Here is a tiny trained network, its code and every weight. The questions are about switching its units off for an input and a target symbol, where a switched-off unit gives its printed mean instead of its output.

import numpy as np


def w(rows, s, z=0):
    codes = np.array(rows[::2]) - 128.0
    scale = np.full(codes.shape[1], s)
    scale[-1] = z or s
    return codes * scale


def f(y):
    return y / 2 * (1 + np.tanh(0.7978845608 * (y + 0.044715 * y**3)))


def softmax(a):
    e = np.exp(a - a.max(-1, keepdims=True))
    return e / e.sum(-1, keepdims=True)


def log_softmax(a):
    a = a - a.max(-1, keepdims=True)
    return a - np.log(np.exp(a).sum(-1, keepdims=True))


def net(x, mask):
    ids = ['αβγεζηθλξπστφψ'.index(c) for c in x.split()]
    T = len(ids)
    res = E[ids] + P[:T]
    q, k, v = (res @ M[0].T for M in (Q, K, V))
    z = softmax(np.where(np.tri(T) > 0, q @ k.T / 2**0.5, -1e9)) @ v
    res = res + np.where(mask[0], z, O[0][:, -1]) @ O[0][:, :-1]
    y = f(res @ A[0][:, :-1].T + A[0][:, -1])
    res = res + np.where(mask[1:17], y, B[0][:, -1]) @ B[0][:, :-1]
    return log_softmax(res[-1] @ U[:, :-1].T + U[:, -1])


Q, K, V, O, A, B = {}, {}, {}, {}, {}, {}
E = w([
[106,150,123,184],'α',
[117,132,149,108],'β',
[88,83,114,135],'γ',
[148,108,118,197],'ε',
[125,218,70,128],'ζ',
[109,143,153,40],'η',
[154,167,130,152],'θ',
[63,90,166,26],'λ',
[132,197,100,156],'ξ',
[62,131,141,114],'π',
[169,111,111,187],'σ',
[95,115,149,138],'τ',
[50,62,132,131],'φ',
[110,79,6,124],'ψ',
],0.019)
P = w([
[113,101,165,167],'0',
[14,179,58,139],'1',
[162,51,131,47],'2',
[104,133,201,149],'3',
[3,111,44,167],'4',
[151,58,142,69],'5',
[101,142,205,136],'6',
],0.013)
Q[0] = w([
[79,84,126,114],'H1',
[253,23,75,101],'H1',
],0.0052)
K[0] = w([
[36,80,173,202],'H1',
[163,14,2,151],'H1',
],0.0049)
V[0] = w([
[82,137,2,101],'H1',
[123,23,4,109],'H1',
],0.0072)
O[0] = w([
[134,86,2,114,243],'H1',
[145,36,37,159,255],'H1',
],0.0067,0.0058)
A[0] = w([
[89,111,133,166,134],'N1',
[66,195,113,104,174],'N2',
[112,172,177,143,77],'N3',
[165,113,100,137,75],'N4',
[74,120,98,151,83],'N5',
[123,90,159,193,77],'N6',
[138,73,144,115,211],'N7',
[153,59,220,157,121],'N8',
[102,188,116,145,255],'N9',
[81,179,141,155,159],'N10',
[147,167,150,77,198],'N11',
[202,133,198,249,132],'N12',
[78,180,102,177,47],'N13',
[230,181,229,111,95],'N14',
[217,172,130,244,142],'N15',
[112,137,173,119,62],'N16',
],0.014,0.005)
B[0] = w([
[155,132,96,92,196],'N1',
[140,98,166,109,201],'N2',
[91,108,39,88,146],'N3',
[94,152,154,130,185],'N4',
[126,123,173,94,255],'N5',
[136,126,77,66,153],'N6',
[148,168,104,177,225],'N7',
[202,157,168,73,183],'N8',
[161,89,88,129,191],'N9',
[91,140,50,115,181],'N10',
[134,163,209,137,141],'N11',
[87,201,148,250,161],'N12',
[109,139,191,124,183],'N13',
[175,85,119,220,144],'N14',
[82,63,188,73,152],'N15',
[82,140,185,109,137],'N16',
],0.021,0.0091)
U = w([
[129,13,147,90,138],'α',
[49,161,91,54,28],'β',
[64,88,117,150,68],'γ',
[29,195,85,118,1],'ε',
[83,186,133,134,152],'ζ',
[126,180,153,92,83],'η',
[146,85,130,179,94],'θ',
[102,255,79,96,150],'λ',
[198,144,96,66,29],'ξ',
[98,145,144,145,130],'π',
[198,59,176,152,104],'σ',
[217,125,131,153,254],'τ',
[221,103,94,132,174],'φ',
[131,116,9,156,215],'ψ',
],0.0089,0.0048)

Each question gives the input, a string of symbols that net reads in full, and the target symbol t.
The units are the heads (2 rows each of Q, K, V and O) and the neurons (one row each of A and B). Each row of codes is followed by its name. A weight is (code - 128) times the scale printed after its matrix; where a second scale follows, it is the last column's (O, A, B and U).
mask holds one flag per unit, heads first, then neurons. A switched-off unit (its flag False) gives its mean, the last column of its rows in O or B, instead of its output. The means were averaged over made-up inputs and are rounded, as every weight is.
A unit's drop is (log p(t) with every unit on - log p(t) with that unit switched off) / (log p(t) with every unit on - log p(t) with every unit switched off).
The circuit of an input: a set's keep is (log p(t) with only the set's units on - log p(t) with every unit switched off) / (log p(t) with every unit on - log p(t) with every unit switched off). Starting from the 12 units with the biggest drops (on a tie, the unit counted first), units are removed one at a time, each time the one whose removal leaves the highest keep (on an exact tie, the one counted first), for as long as the keep stays at least 0.8.
circuit, biggest first: the units of the circuit, biggest drop first
most important unit: the unit with the biggest drop
k most important neurons: the k neurons with the biggest drops, biggest first
drop when u is switched off: that unit's drop, to one decimal
input ε π α β ξ, target α: circuit, biggest first => (N2, N9, N7)
input φ β ξ α, target ε: circuit, biggest first => (N12, H1, N10, N3)
input ζ ζ η ψ φ ζ π, target β: circuit, biggest first => (H1, N10, N3, N12)
input π ξ α τ λ, target α: 2 most important neurons => (N2, N12)
input ψ α ξ ψ φ π ζ, target α: 4 most important neurons => (N2, N9, N7, N12)
input ψ ξ ξ, target ψ: most important neuron => (N5)
input ψ ψ φ ψ θ ζ, target ψ: circuit, biggest first => (H1, N8)
input σ γ τ, target τ: 2 most important neurons => (N10, N7)
input ψ β φ, target ψ: circuit, biggest first => (N7, H1)
input ψ τ θ, target ψ: circuit, biggest first => (N5, N8)
input φ τ ε τ γ, target α: circuit, biggest first => (N5, N12)
input ψ ψ ξ φ ψ ε, target ψ: 2 most important neurons => (N7, N8)
input σ φ ξ τ ψ, target α: 3 most important neurons => (N5, N10, N12)
input ζ ε ζ π θ ζ λ, target η: circuit, biggest first => (H1, N11)
input ξ α τ τ ε, target α: most important unit => N15
input τ π σ ε φ, target α: 4 most important neurons => (N5, N2, N12, N4)
input ψ ξ φ ξ ψ, target β: circuit, biggest first => (N5, N4)
input β ψ σ ψ γ, target α: 3 most important neurons => (N5, N12, N10)
input λ γ ψ π β, target α: 3 most important neurons => (N2, N7, N12)
input ψ φ τ τ π, target α: most important unit => N2
input ψ ψ θ, target ψ: circuit, biggest first => (H1, N8)
input ψ θ ψ τ σ, target α: 2 most important neurons => (N15, N12)
input ψ φ β ζ ψ φ ξ, target γ: 3 most important neurons => (N15, N12, N10)
input ε ψ η α, target ε: 4 most important neurons => (N12, N10, N3, N15)
input τ ζ ψ θ, target θ: 2 most important neurons => (N14, N12)
input θ λ τ, target τ: drop when H1 is switched off => 0.3
